Below are the code and all the weights of a small trained network. Each question names an input and a target symbol and asks about switching units off, where a switched-off unit gives its printed mean instead of its output.

import numpy as np


def w(rows, s, z=0):
    codes = np.array(rows[::2]) - 128.0
    scale = np.full(codes.shape[1], s)
    scale[-1] = z or s
    return codes * scale


def f(y):
    return np.maximum(y, 0)


def softmax(a):
    e = np.exp(a - a.max(-1, keepdims=True))
    return e / e.sum(-1, keepdims=True)


def log_softmax(a):
    a = a - a.max(-1, keepdims=True)
    return a - np.log(np.exp(a).sum(-1, keepdims=True))


def net(x, mask):
    ids = ['γδεζηλμτφω'.index(c) for c in x.split()]
    T = len(ids)
    res = E[ids] + P[:T]
    q, k, v = (res @ M[0].T for M in (Q, K, V))
    z = softmax(np.where(np.tri(T) > 0, q @ k.T / 2**0.5, -1e9)) @ v
    res = res + np.where(mask[0], z, O[0][:, -1]) @ O[0][:, :-1]
    y = f(res @ A[0][:, :-1].T + A[0][:, -1])
    res = res + np.where(mask[1:9], y, B[0][:, -1]) @ B[0][:, :-1]
    return log_softmax(res[-1] @ U[:, :-1].T + U[:, -1])


Q, K, V, O, A, B = {}, {}, {}, {}, {}, {}
E = w([
[47,213,176,196,133,126,68,52,126,101,62],'γ',
[46,105,52,136,112,65,161,106,185,195,197],'δ',
[82,147,173,134,188,186,119,151,81,254,150],'ε',
[23,136,86,78,227,195,204,186,107,79,108],'ζ',
[139,48,181,74,14,198,193,103,202,195,248],'η',
[157,61,183,146,167,208,217,76,106,92,252],'λ',
[61,171,45,88,39,45,171,123,199,29,130],'μ',
[196,210,167,100,163,205,155,169,2,50,98],'τ',
[178,71,34,161,84,214,137,96,104,200,113],'φ',
[96,137,13,133,130,171,116,173,111,247,70],'ω',
],0.011)
P = w([
[113,144,93,120,198,165,57,155,161,146,172],'0',
[102,102,166,136,39,122,157,83,102,131,134],'1',
[114,164,77,142,155,216,72,192,123,90,221],'2',
[156,76,148,53,139,98,102,2,123,131,85],'3',
[156,199,108,212,214,172,222,188,214,168,92],'4',
[60,102,161,164,16,108,178,116,51,150,141],'5',
[111,175,64,154,173,209,110,173,123,126,193],'6',
[80,95,122,89,84,101,150,12,69,164,94],'7',
[162,205,110,216,203,164,238,204,203,170,104],'8',
[52,90,126,109,70,88,171,18,44,169,83],'9',
],0.012)
Q[0] = w([
[193,93,191,127,118,81,83,193,161,83,134],'head 1',
[109,125,84,73,124,166,9,124,113,87,218],'head 1',
],0.011)
K[0] = w([
[173,162,146,171,117,146,82,199,178,86,195],'head 1',
[227,136,114,2,240,109,62,67,230,128,108],'head 1',
],0.0093)
V[0] = w([
[91,66,31,78,3,48,177,109,239,176,232],'head 1',
[149,49,225,110,131,247,191,110,97,156,247],'head 1',
],0.0065)
O[0] = w([
[130,104,146,106,105,136,9,158,125,59,180,254],'head 1',
[40,124,111,107,101,180,125,81,42,129,139,207],'head 1',
],0.015,0.0057)
A[0] = w([
[100,130,254,89,93,59,97,97,128,232,106,174],'neuron 1',
[136,25,156,103,67,97,151,47,130,175,161,11],'neuron 2',
[134,131,167,72,129,124,181,129,99,45,154,254],'neuron 3',
[115,160,58,145,165,208,112,184,159,186,139,140],'neuron 4',
[162,41,146,93,109,120,27,121,101,68,130,121],'neuron 5',
[95,95,159,17,54,130,132,87,52,121,96,25],'neuron 6',
[91,130,134,70,108,168,75,155,71,98,148,250],'neuron 7',
[104,22,110,49,80,97,139,163,148,143,70,237],'neuron 8',
],0.0091,0.0039)
B[0] = w([
[111,80,168,16,81,168,140,161,189,164,116,155],'neuron 1',
[88,13,124,213,132,115,129,211,85,57,54,162],'neuron 2',
[110,124,183,163,114,72,51,78,140,165,140,166],'neuron 3',
[156,105,205,131,91,57,110,89,88,70,168,170],'neuron 4',
[101,137,134,98,136,79,213,176,63,131,47,232],'neuron 5',
[205,254,177,127,178,125,175,148,170,59,183,209],'neuron 6',
[130,113,66,132,124,143,115,127,188,214,117,252],'neuron 7',
[145,168,3,184,124,171,67,54,194,88,198,154],'neuron 8',
],0.0085,0.023)
U = w([
[230,216,151,146,152,80,195,165,158,177,120,105],'γ',
[59,62,91,137,177,104,129,189,101,194,100,149],'δ',
[51,106,173,70,44,133,123,34,75,141,86,193],'ε',
[69,115,189,163,134,80,126,110,35,47,144,175],'ζ',
[111,164,96,54,202,189,192,208,142,213,132,55],'η',
[111,166,80,122,190,159,117,82,167,134,179,114],'λ',
[179,154,166,109,160,152,128,253,190,71,132,45],'μ',
[131,135,32,170,142,162,237,144,55,166,53,101],'τ',
[135,63,80,193,99,172,1,70,155,209,118,254],'φ',
[168,157,175,157,71,63,22,92,160,61,162,94],'ω',
],0.0082,0.0047)

Each question gives the input, a string of symbols that net reads in full, and the target symbol t.
The units are the heads (2 rows each of Q, K, V and O) and the neurons (one row each of A and B). Each row of codes is followed by its name. A weight is (code - 128) times the scale printed after its matrix; where a second scale follows, it is the last column's (O, A, B and U).
mask holds one flag per unit, heads first, then neurons. A switched-off unit (its flag False) gives its mean, the last column of its rows in O or B, instead of its output. The means were averaged over made-up inputs and are rounded, as every weight is.
A unit's drop is (log p(t) with every unit on - log p(t) with that unit switched off) / (log p(t) with every unit on - log p(t) with every unit switched off).
The circuit of an input: a set's keep is (log p(t) with only the set's units on - log p(t) with every unit switched off) / (log p(t) with every unit on - log p(t) with every unit switched off). Starting from all 9 units, units are removed one at a time, each time the one whose removal leaves the highest keep (on an exact tie, the one counted first), for as long as the keep stays at least 0.8.
circuit, biggest first: the units of the circuit, biggest drop first
unit that matters most: the unit with the biggest drop
top k neurons: the k neurons with the biggest drops, biggest first
input μ δ φ ζ η γ γ, target ζ: circuit, biggest first : [neuron 7; head 1; neuron 4]
input ε ω φ δ γ, target ω: circuit, biggest first : [neuron 5; neuron 7]
input ζ μ φ τ ω η μ ε δ, target η: circuit, biggest first : [neuron 7; head 1; neuron 5; neuron 6]
input γ δ ω η γ γ φ τ, target γ: unit that matters most : neuron 6
input γ ζ ω φ τ, target ζ: circuit, biggest first : [neuron 7; neuron 6; neuron 4]
input δ ω δ δ ζ ω γ τ ε, target ω: top 2 neurons : [neuron 5; neuron 4]
input ε φ δ δ μ φ η, target δ: circuit, biggest first : [neuron 5; head 1; neuron 6]
input λ γ λ ε ζ δ ε, target ε: top 2 neurons : [neuron 4; neuron 6]
input η φ γ ζ φ γ δ, target ζ: circuit, biggest first : [neuron 7; neuron 4]
input γ λ ε ω δ, target λ: top 2 neurons : [neuron 5; neuron 6]
input γ φ γ ω ω ζ γ, target ω: top 3 neurons : [neuron 5; neuron 7; neuron 4]
input ζ δ λ λ λ λ ζ δ δ, target λ: top 3 neurons : [neuron 6; neuron 5; neuron 7]
input ζ μ τ φ ε ε μ γ γ, target ε: circuit, biggest first : [head 1; neuron 6; neuron 7]
input γ ζ γ φ λ ε, target η: top 3 neurons : [neuron 6; neuron 1; neuron 4]
input λ η γ, target λ: circuit, biggest first : [head 1; neuron 6; neuron 5]
input δ δ ζ δ η ζ γ, target δ: circuit, biggest first : [neuron 5; head 1; neuron 6; neuron 7]
input ε λ μ δ γ γ λ, target δ: unit that matters most : neuron 5
input λ γ δ τ δ τ ε δ, target δ: top 2 neurons : [neuron 5; neuron 7]
input φ ζ δ φ ε φ, target τ: circuit, biggest first : [neuron 4; neuron 3]
input ω μ η γ δ δ ζ λ, target ζ: circuit, biggest first : [neuron 2]
input η δ γ η, target μ: top 4 neurons : [neuron 6; neuron 2; neuron 5; neuron 7]
input γ ω φ δ, target δ: circuit, biggest first : [neuron 5; head 1; neuron 6; neuron 4]
input ζ μ η δ γ, target μ: circuit, biggest first : [head 1; neuron 5]
input φ δ λ ζ ω γ δ δ ζ, target γ: top 2 neurons : [neuron 2; neuron 4]
input δ ε φ φ γ δ ζ, target φ: top 2 neurons : [neuron 5; neuron 6]
input δ γ ε, target δ: top 2 neurons : [neuron 5; neuron 6]
